Below are the code and all the weights of a small trained network. Each question names an input and a target symbol and asks about switching units off, where a switched-off unit gives its printed mean instead of its output.

import numpy as np


def w(rows, s, z=0):
    codes = np.array(rows[::2]) - 128.0
    scale = np.full(codes.shape[1], s)
    scale[-1] = z or s
    return codes * scale


def f(y):
    return np.maximum(y, 0)


def softmax(a):
    e = np.exp(a - a.max(-1, keepdims=True))
    return e / e.sum(-1, keepdims=True)


def log_softmax(a):
    a = a - a.max(-1, keepdims=True)
    return a - np.log(np.exp(a).sum(-1, keepdims=True))


def net(x, mask):
    ids = ['ΓΛΦεζμξπψ'.index(c) for c in x.split()]
    T = len(ids)
    res = E[ids] + P[:T]
    u = 0
    for l in range(2):
        r = res
        for j in range(2):
            rows = slice(3 * j, 3 * j + 3)
            q, k, v = (r @ M[l][rows].T for M in (Q, K, V))
            z = softmax(np.where(np.tri(T) > 0, q @ k.T / 3**0.5, -1e9)) @ v
            o = O[l][rows]
            res = res + np.where(mask[u + j], z, o[:, -1]) @ o[:, :-1]
        u += 2
        y = f(res @ A[l][:, :-1].T + A[l][:, -1])
        res = res + np.where(mask[u : u + 4], y, B[l][:, -1]) @ B[l][:, :-1]
        u += 4
    return log_softmax(res[-1] @ U[:, :-1].T + U[:, -1])


Q, K, V, O, A, B = {}, {}, {}, {}, {}, {}
E = w([
[214,85,157,165,147,115,147,35,116,185,170,49],'Γ',
[191,136,142,104,50,134,246,133,98,144,137,106],'Λ',
[171,53,149,47,131,202,54,174,132,122,201,110],'Φ',
[166,154,165,155,122,81,31,161,134,205,156,143],'ε',
[131,210,96,126,78,110,157,133,136,37,188,84],'ζ',
[149,68,149,130,74,155,174,154,223,102,77,191],'μ',
[91,169,40,79,202,93,132,52,161,183,135,178],'ξ',
[92,88,124,169,139,86,90,103,204,141,84,44],'π',
[130,125,208,187,190,220,191,132,140,115,152,149],'ψ',
],0.012)
P = w([
[63,103,109,145,129,221,152,58,149,129,139,61],'0',
[160,60,12,182,151,65,98,202,37,135,228,219],'1',
[136,184,172,56,203,49,203,100,75,197,78,58],'2',
[53,156,150,159,89,199,125,62,196,65,130,114],'3',
[200,9,41,198,175,18,90,146,130,89,215,255],'4',
[150,229,160,91,247,35,217,110,92,226,39,92],'5',
[63,144,144,148,90,193,115,64,228,56,145,91],'6',
],0.0059)
Q[0] = w([
[143,189,127,126,73,137,162,138,35,110,95,216],'L0H1',
[76,223,220,6,92,173,159,108,116,176,97,35],'L0H1',
[228,56,161,97,122,127,146,194,124,211,194,74],'L0H1',
[153,74,22,117,183,70,192,37,147,106,203,188],'L0H2',
[96,48,37,105,173,151,102,160,117,113,82,207],'L0H2',
[97,179,205,99,61,180,212,89,133,198,23,3],'L0H2',
],0.0054)
K[0] = w([
[194,101,90,65,57,175,148,127,27,96,219,166],'L0H1',
[245,94,231,172,21,84,160,229,83,120,94,55],'L0H1',
[102,210,146,125,135,109,234,154,106,157,55,130],'L0H1',
[33,196,22,30,206,89,166,25,198,178,44,209],'L0H2',
[52,139,59,153,71,150,197,103,191,67,150,204],'L0H2',
[171,130,216,104,168,171,133,190,136,94,94,3],'L0H2',
],0.0056)
V[0] = w([
[122,78,252,193,49,109,92,172,76,55,69,55],'L0H1',
[157,254,218,187,170,29,146,188,65,184,56,130],'L0H1',
[189,130,104,168,204,52,149,12,110,214,117,170],'L0H1',
[182,141,10,139,208,73,157,59,129,153,181,202],'L0H2',
[94,87,112,238,38,213,132,111,231,27,162,167],'L0H2',
[60,143,109,69,229,126,105,30,183,205,175,141],'L0H2',
],0.0042)
O[0] = w([
[100,188,72,102,38,96,94,160,141,255,116,111,36],'L0H1',
[75,86,164,99,117,24,156,100,74,184,46,106,6],'L0H1',
[190,79,145,191,137,70,158,83,163,89,51,114,168],'L0H1',
[204,102,111,192,157,135,126,89,175,80,207,188,235],'L0H2',
[30,45,129,181,161,154,132,190,4,89,73,171,135],'L0H2',
[145,157,173,192,140,167,135,73,210,75,149,118,243],'L0H2',
],0.0049,0.002)
A[0] = w([
[97,109,57,212,78,107,54,138,176,66,168,156,252],'L0N1',
[178,169,76,103,181,1,76,184,94,109,195,130,169],'L0N2',
[121,102,82,105,85,174,138,144,161,50,176,198,199],'L0N3',
[48,142,193,89,206,217,131,133,199,80,92,112,221],'L0N4',
],0.0058,0.003)
B[0] = w([
[68,70,187,167,97,135,93,100,19,52,204,197,254],'L0N1',
[120,107,121,244,72,200,67,254,229,117,31,89,211],'L0N2',
[54,61,63,188,127,140,113,196,102,32,58,65,239],'L0N3',
[45,209,211,61,121,129,182,202,175,146,192,171,228],'L0N4',
],0.0055,0.0063)
Q[1] = w([
[84,254,169,131,108,109,163,99,122,134,83,102],'L1H1',
[96,137,161,44,143,139,131,127,147,148,156,179],'L1H1',
[95,176,140,140,122,171,128,130,113,99,120,40],'L1H1',
[111,166,90,147,88,120,105,89,111,91,141,19],'L1H2',
[171,89,192,171,53,140,138,180,74,70,180,154],'L1H2',
[65,207,160,123,141,171,149,144,176,89,147,87],'L1H2',
],0.0066)
K[1] = w([
[73,218,116,126,91,158,182,136,111,102,96,101],'L1H1',
[162,195,180,56,168,145,105,171,143,202,84,79],'L1H1',
[103,179,49,115,132,210,134,184,118,55,209,111],'L1H1',
[119,197,124,105,92,116,81,57,131,103,115,2],'L1H2',
[96,166,119,101,102,159,117,75,150,88,179,213],'L1H2',
[159,196,191,123,109,112,207,168,149,99,134,81],'L1H2',
],0.0063)
V[1] = w([
[195,158,147,130,106,131,100,170,105,154,89,243],'L1H1',
[90,187,189,34,101,101,165,107,148,36,174,213],'L1H1',
[177,185,164,101,113,30,135,81,168,207,170,177],'L1H1',
[102,45,71,190,43,98,34,96,59,74,158,232],'L1H2',
[82,140,199,195,4,189,94,169,93,62,175,150],'L1H2',
[39,54,203,87,198,196,116,104,126,183,224,133],'L1H2',
],0.0045)
O[1] = w([
[153,48,121,77,156,168,135,207,153,31,184,208,101],'L1H1',
[107,128,67,168,50,125,161,36,121,106,170,207,138],'L1H1',
[79,175,137,121,72,177,84,180,123,194,209,200,3],'L1H1',
[76,57,144,167,43,61,59,93,80,191,188,117,174],'L1H2',
[141,128,176,140,12,101,148,206,98,255,133,84,254],'L1H2',
[147,135,225,80,158,118,84,113,197,163,94,224,187],'L1H2',
],0.0045,0.0092)
A[1] = w([
[152,44,116,104,99,193,26,139,107,99,213,202,19],'L1N1',
[54,89,120,154,37,179,72,254,105,91,199,195,5],'L1N2',
[200,155,204,84,178,124,84,113,12,224,229,191,216],'L1N3',
[119,227,120,172,127,187,249,110,143,66,162,97,219],'L1N4',
],0.0054,0.0029)
B[1] = w([
[179,164,48,86,53,177,124,65,120,217,120,106,197],'L1N1',
[84,204,66,116,182,145,209,79,173,65,131,126,255],'L1N2',
[172,200,165,78,167,2,108,124,91,52,205,109,168],'L1N3',
[159,92,86,98,95,170,62,139,43,158,82,170,206],'L1N4',
],0.0078,0.0089)
U = w([
[221,75,169,187,144,172,162,67,152,97,145,86,52],'Γ',
[83,143,100,71,70,77,203,53,49,153,148,120,54],'Λ',
[152,114,186,67,111,82,46,183,107,69,216,96,184],'Φ',
[50,81,174,200,93,136,32,169,183,191,57,71,191],'ε',
[197,78,47,59,55,197,50,177,94,168,45,93,105],'ζ',
[158,67,168,147,63,161,196,224,169,178,109,191,213],'μ',
[144,253,83,84,89,169,172,68,232,171,198,108,33],'ξ',
[75,171,112,134,197,69,205,148,220,59,41,89,76],'π',
[119,145,130,98,226,111,169,101,61,88,180,212,250],'ψ',
],0.0063,0.0024)

Each question gives the input, a string of symbols that net reads in full, and the target symbol t.
The units are the heads (3 rows each of Q, K, V and O) and the neurons (one row each of A and B). Each row of codes is followed by its name. A weight is (code - 128) times the scale printed after its matrix; where a second scale follows, it is the last column's (O, A, B and U).
mask holds one flag per unit, layer by layer, with each layer's heads first. A switched-off unit (its flag False) gives its mean, the last column of its rows in O or B, instead of its output. The means were averaged over made-up inputs and are rounded, as every weight is.
A unit's drop is (log p(t) with every unit on - log p(t) with that unit switched off) / (log p(t) with every unit on - log p(t) with every unit switched off).
The circuit of an input: a set's keep is (log p(t) with only the set's units on - log p(t) with every unit switched off) / (log p(t) with every unit on - log p(t) with every unit switched off). Starting from all 12 units, units are removed one at a time, each time the one whose removal leaves the highest keep (on an exact tie, the one counted first), for as long as the keep stays at least 0.8.
circuit, biggest first: the units of the circuit, biggest drop first
most important unit: the unit with the biggest drop
top k neurons: the k neurons with the biggest drops, biggest first
k most important neurons of layer l: the k neurons of layer l with the biggest drops, biggest first
heads that matter: for each layer, one digit per head in row order, 1 if its drop is at least 0.15 and else 0, layers parted by /
input ψ ζ Φ ξ, target ψ: heads that matter => 01 / 00
input Λ ζ Γ ε μ, target Λ: most important unit => L1H2
input π Φ Φ ζ Φ Φ, target Φ: circuit, biggest first => (L1N3 L0N3 L1N2)
input ψ ζ ξ ζ ζ Γ Φ, target ξ: top 4 neurons => (L1N2 L0N4 L1N1 L1N4)
input ψ π ε ζ Γ Φ, target Φ: heads that matter => 00 / 10
input ζ ζ ψ ε Γ ξ, target ξ: 2 most important neurons of layer 0 => (L0N3 L0N1)
input ε Λ Φ ε Γ, target Φ: top 2 neurons => (L0N3 L1N3)
input ε π ε ψ ε, target ξ: heads that matter => 00 / 10
input ξ ζ Φ π Φ ζ, target ζ: top 3 neurons => (L1N4 L1N2 L0N1)
input Φ μ ψ, target ψ: heads that matter => 00 / 01
input ξ ξ Φ Φ ζ, target Γ: heads that matter => 11 / 00
input ζ Φ ε, target ε: top 4 neurons => (L0N2 L1N2 L0N1 L0N4)
input π ζ π Φ ζ, target π: heads that matter => 00 / 10
input ε Φ Φ Λ, target ζ: heads that matter => 00 / 01
input Φ ξ ξ Φ Φ, target Γ: circuit, biggest first => (L0H1 L0H2)
input ε Γ ε Φ Φ Φ ξ, target ψ: most important unit => L1H2
input Φ Φ Φ ψ Φ, target ζ: 3 most important neurons of layer 0 => (L0N3 L0N4 L0N2)
input ε ζ Φ ξ Λ, target Γ: top 2 neurons => (L0N4 L0N3)
input ε ξ π π Φ, target Γ: heads that matter => 11 / 10
input Φ π ζ, target ζ: heads that matter => 00 / 01
input π π Φ ζ, target Λ: 2 most important neurons of layer 0 => (L0N1 L0N2)
input ξ π ξ Φ Φ Φ ψ, target μ: 2 most important neurons of layer 1 => (L1N4 L1N3)
input Λ Φ Λ Φ π ψ, target ψ: top 3 neurons => (L0N2 L0N3 L1N3)
input ξ ζ Φ Γ ξ, target Γ: most important unit => L0H1
input Γ ζ π ε ε Φ ψ, target μ: 3 most important neurons of layer 1 => (L1N2 L1N4 L1N3)
input Λ π ε π Λ ε μ, target π: circuit, biggest first => (L1N2 L0N3 L0N4)
input ε ξ Φ Λ π, target Γ: most important unit => L0H2
